Below are the code and all the weights of a small trained network. Each question names an input and a target symbol and asks about switching units off, where a switched-off unit gives its printed mean instead of its output.

import numpy as np


def w(rows, s, z=0):
    codes = np.array(rows[::2]) - 128.0
    scale = np.full(codes.shape[1], s)
    scale[-1] = z or s
    return codes * scale


def norm(h):
    return h / np.sqrt((h * h).mean(-1, keepdims=True) + 1e-5)


def f(y):
    return y / 2 * (1 + np.tanh(0.7978845608 * (y + 0.044715 * y**3)))


def softmax(a):
    e = np.exp(a - a.max(-1, keepdims=True))
    return e / e.sum(-1, keepdims=True)


def log_softmax(a):
    a = a - a.max(-1, keepdims=True)
    return a - np.log(np.exp(a).sum(-1, keepdims=True))


def net(x, mask):
    ids = ['Φαβζηξστω'.index(c) for c in x.split()]
    T = len(ids)
    res = E[ids] + P[:T]
    u = 0
    for l in range(3):
        r = norm(res)
        for j in range(2):
            rows = slice(4 * j, 4 * j + 4)
            q, k, v = (r @ M[l][rows].T for M in (Q, K, V))
            z = softmax(np.where(np.tri(T) > 0, q @ k.T / 4**0.5, -1e9)) @ v
            o = O[l][rows]
            res = res + np.where(mask[u + j], z, o[:, -1]) @ o[:, :-1]
        u += 2
        y = f(norm(res) @ A[l][:, :-1].T + A[l][:, -1])
        res = res + np.where(mask[u : u + 4], y, B[l][:, -1]) @ B[l][:, :-1]
        u += 4
    return log_softmax(norm(res)[-1] @ U[:, :-1].T + U[:, -1])


Q, K, V, O, A, B = {}, {}, {}, {}, {}, {}
E = w([
[169,133,161,100,171],'Φ',
[95,126,64,156,165],'α',
[129,201,98,209,140],'β',
[163,223,16,79,219],'ζ',
[147,60,185,139,72],'η',
[148,125,167,195,74],'ξ',
[71,129,100,66,122],'σ',
[131,2,79,151,186],'τ',
[119,90,94,213,115],'ω',
],0.02)
P = w([
[2,73,189,174,181],'0',
[246,98,29,138,63],'1',
[47,81,199,149,206],'2',
[218,113,50,126,66],'3',
[67,89,197,144,198],'4',
[204,125,64,122,69],'5',
[79,97,194,146,191],'6',
[192,138,72,109,77],'7',
[87,103,196,145,183],'8',
[182,144,73,112,87],'9',
[94,107,198,145,175],'10',
[170,152,76,103,90],'11',
[99,112,197,147,170],'12',
[160,158,71,104,96],'13',
],0.0083)
Q[0] = w([
[134,92,146,213,174],'0.h1',
[186,11,123,53,110],'0.h1',
[191,181,75,67,187],'0.h1',
[106,107,11,116,178],'0.h1',
[149,163,102,128,176],'0.h2',
[145,83,135,81,144],'0.h2',
[176,164,184,133,111],'0.h2',
[152,81,132,176,131],'0.h2',
],0.012)
K[0] = w([
[163,93,122,226,130],'0.h1',
[175,12,178,69,121],'0.h1',
[170,167,111,55,224],'0.h1',
[73,59,30,143,175],'0.h1',
[135,163,106,132,199],'0.h2',
[140,84,142,79,159],'0.h2',
[155,164,188,133,141],'0.h2',
[174,78,125,197,143],'0.h2',
],0.011)
V[0] = w([
[59,147,141,81,84],'0.h1',
[136,166,136,122,111],'0.h1',
[123,144,215,204,110],'0.h1',
[75,88,112,92,121],'0.h1',
[236,197,164,101,116],'0.h2',
[101,226,37,118,151],'0.h2',
[118,81,52,60,64],'0.h2',
[162,127,117,254,105],'0.h2',
],0.0085)
O[0] = w([
[109,74,45,223,138,1],'0.h1',
[136,88,101,130,159,94],'0.h1',
[55,154,114,119,163,147],'0.h1',
[113,136,104,191,93,84],'0.h1',
[129,205,214,73,89,74],'0.h2',
[9,196,37,71,163,119],'0.h2',
[105,55,82,179,196,47],'0.h2',
[62,119,119,188,2,247],'0.h2',
],0.0085,0.0037)
A[0] = w([
[13,106,251,178,202,2],'0.n1',
[74,39,155,19,94,98],'0.n2',
[219,154,39,97,60,218],'0.n3',
[215,241,67,157,78,200],'0.n4',
],0.018,0.0037)
B[0] = w([
[124,5,31,98,223,216],'0.n1',
[117,99,33,126,72,156],'0.n2',
[136,148,71,220,147,233],'0.n3',
[165,54,178,149,191,254],'0.n4',
],0.022,0.0091)
Q[1] = w([
[87,68,218,19,23],'1.h1',
[182,185,31,61,108],'1.h1',
[25,133,88,126,94],'1.h1',
[152,145,143,6,185],'1.h1',
[62,87,179,111,107],'1.h2',
[175,106,109,108,49],'1.h2',
[146,126,51,148,122],'1.h2',
[176,196,149,101,121],'1.h2',
],0.022)
K[1] = w([
[76,200,217,69,5],'1.h1',
[181,192,22,44,132],'1.h1',
[44,177,62,147,56],'1.h1',
[103,136,160,53,208],'1.h1',
[112,175,202,123,85],'1.h2',
[110,161,129,69,49],'1.h2',
[180,155,72,110,129],'1.h2',
[93,96,144,72,133],'1.h2',
],0.02)
V[1] = w([
[10,132,166,70,155],'1.h1',
[137,7,120,137,132],'1.h1',
[149,129,127,131,124],'1.h1',
[146,135,201,49,126],'1.h1',
[59,86,122,94,142],'1.h2',
[134,154,97,184,140],'1.h2',
[161,138,114,164,66],'1.h2',
[172,147,144,131,118],'1.h2',
],0.015)
O[1] = w([
[181,23,77,143,77,35],'1.h1',
[25,174,83,62,47,252],'1.h1',
[120,152,130,136,133,135],'1.h1',
[181,153,50,254,104,32],'1.h1',
[100,64,119,201,150,107],'1.h2',
[64,188,82,106,49,197],'1.h2',
[183,161,81,50,78,136],'1.h2',
[170,150,154,87,145,120],'1.h2',
],0.0097,0.015)
A[1] = w([
[91,72,150,73,104,72],'1.n1',
[151,109,180,124,40,80],'1.n2',
[251,129,10,179,123,3],'1.n3',
[154,96,133,137,185,190],'1.n4',
],0.028,0.0025)
B[1] = w([
[169,165,158,138,158,250],'1.n1',
[246,74,186,191,89,137],'1.n2',
[180,238,116,153,251,147],'1.n3',
[89,134,88,93,111,199],'1.n4',
],0.028,0.013)
Q[2] = w([
[172,55,164,122,178],'2.h1',
[81,48,186,95,143],'2.h1',
[90,148,203,125,50],'2.h1',
[117,94,197,251,168],'2.h1',
[134,99,126,151,76],'2.h2',
[114,164,94,126,108],'2.h2',
[161,151,116,186,121],'2.h2',
[113,137,19,195,158],'2.h2',
],0.018)
K[2] = w([
[139,142,131,128,56],'2.h1',
[142,244,115,92,144],'2.h1',
[133,169,169,179,138],'2.h1',
[97,140,212,72,59],'2.h1',
[167,145,136,165,90],'2.h2',
[82,115,114,130,108],'2.h2',
[167,140,106,192,148],'2.h2',
[130,113,5,172,150],'2.h2',
],0.02)
V[2] = w([
[133,157,61,127,100],'2.h1',
[165,111,37,124,103],'2.h1',
[95,160,194,64,117],'2.h1',
[161,145,105,146,151],'2.h1',
[163,10,52,189,51],'2.h2',
[145,161,240,122,64],'2.h2',
[40,132,160,157,120],'2.h2',
[147,232,26,100,107],'2.h2',
],0.012)
O[2] = w([
[178,159,121,124,142,125],'2.h1',
[196,144,155,161,159,131],'2.h1',
[107,156,110,104,66,129],'2.h1',
[120,138,139,110,149,130],'2.h1',
[182,162,81,57,87,61],'2.h2',
[107,137,73,156,211,8],'2.h2',
[172,101,172,118,168,152],'2.h2',
[5,203,106,118,148,142],'2.h2',
],0.013,0.014)
A[2] = w([
[142,73,66,90,193,4],'2.n1',
[144,165,92,132,161,119],'2.n2',
[142,25,2,111,183,36],'2.n3',
[115,136,79,162,103,88],'2.n4',
],0.033,0.0024)
B[2] = w([
[133,161,118,99,64,246],'2.n1',
[102,110,164,131,110,161],'2.n2',
[104,2,84,125,188,230],'2.n3',
[217,123,117,171,130,128],'2.n4',
],0.048,0.014)
U = w([
[103,46,101,125,104,254],'Φ',
[131,163,123,33,62,56],'α',
[136,84,181,179,124,129],'β',
[72,97,157,186,19,23],'ζ',
[107,129,98,215,140,141],'η',
[122,168,51,164,99,135],'ξ',
[175,149,122,114,255,133],'σ',
[152,136,126,148,78,183],'τ',
[138,110,235,81,154,111],'ω',
],0.016,0.0051)

Each question gives the input, a string of symbols that net reads in full, and the target symbol t.
The units are the heads (4 rows each of Q, K, V and O) and the neurons (one row each of A and B). Each row of codes is followed by its name. A weight is (code - 128) times the scale printed after its matrix; where a second scale follows, it is the last column's (O, A, B and U).
mask holds one flag per unit, layer by layer, with each layer's heads first. A switched-off unit (its flag False) gives its mean, the last column of its rows in O or B, instead of its output. The means were averaged over made-up inputs and are rounded, as every weight is.
A unit's drop is (log p(t) with every unit on - log p(t) with that unit switched off) / (log p(t) with every unit on - log p(t) with every unit switched off).
unit that matters most: the unit with the biggest drop
k most important neurons of layer l: the k neurons of layer l with the biggest drops, biggest first
which heads matter: for each layer, one digit per head in row order, 1 if its drop is at least 0.15 and else 0, layers parted by /
input Φ ξ Φ ξ σ ω ζ ω β Φ ξ τ, target α: unit that matters most	1.h1
input ζ β Φ τ, target α: which heads matter	11 / 11 / 00
input Φ Φ τ η σ ζ Φ Φ Φ τ Φ ω ζ, target α: which heads matter	11 / 00 / 01
input τ η Φ α ζ Φ ζ β ξ Φ ω ω η, target α: 2 most important neurons of layer 2	2.n3, 2.n1
input Φ ζ ω Φ σ β ω β ζ, target α: which heads matter	11 / 00 / 00
input β ξ β, target α: which heads matter	11 / 01 / 00
input β ξ η σ, target ξ: which heads matter	01 / 11 / 01
input η β τ β η ξ Φ ω τ τ Φ, target α: which heads matter	11 / 10 / 00
input σ Φ η σ σ, target ω: which heads matter	11 / 00 / 01
input ξ ξ ξ Φ α β Φ Φ ζ Φ Φ, target σ: which heads matter	01 / 10 / 00
input Φ ζ α ζ ζ, target ω: which heads matter	01 / 00 / 01
input Φ τ ζ β ξ β Φ Φ ω σ ξ, target α: which heads matter	11 / 00 / 00
input ξ Φ α σ β τ Φ β η τ β β τ ω, target ζ: which heads matter	01 / 10 / 00
input ξ Φ ω ζ α σ ω, target α: which heads matter	11 / 01 / 00
input η Φ Φ α β Φ Φ α ξ β σ Φ β, target ω: unit that matters most	0.h2
input τ τ ζ β Φ σ ξ σ β, target α: which heads matter	11 / 00 / 00
input α β σ ω Φ ω τ β Φ β τ ξ τ, target ω: 3 most important neurons of layer 1	1.n1, 1.n4, 1.n2
input Φ Φ ξ ω η Φ σ ω ξ β ω α, target η: 2 most important neurons of layer 1	1.n1, 1.n3
input Φ ξ τ ω η τ ξ ζ β Φ β β ω, target α: which heads matter	11 / 11 / 00
input β η ζ ζ η τ ξ Φ ω Φ Φ ξ η, target ω: 2 most important neurons of layer 0	0.n4, 0.n3
input ω ω Φ Φ η Φ ω α β Φ ω Φ Φ ω, target ω: 2 most important neurons of layer 1	1.n4, 1.n2
input Φ τ Φ ζ β σ τ ω ω τ Φ β τ, target σ: most important neuron of layer 1	1.n1
input τ ξ σ α ζ Φ β β σ, target α: which heads matter	11 / 10 / 00
input ζ ξ ζ β α α ω Φ σ ω ξ, target α: 3 most important neurons of layer 0	0.n1, 0.n3, 0.n4
input β ω Φ η ω Φ Φ α ξ η β Φ ω, target ω: 2 most important neurons of layer 1	1.n1, 1.n4
input ξ Φ β α Φ ζ Φ, target ω: 3 most important neurons of layer 0	0.n1, 0.n2, 0.n3
input α β Φ α α ξ α, target σ: 3 most important neurons of layer 0	0.n3, 0.n2, 0.n4
input τ σ Φ α, target η: 3 most important neurons of layer 2	2.n1, 2.n3, 2.n4
input β Φ η σ β ξ ω σ η, target α: unit that matters most	0.h1
input Φ ω β ω ω β, target ζ: 2 most important neurons of layer 1	1.n1, 1.n3
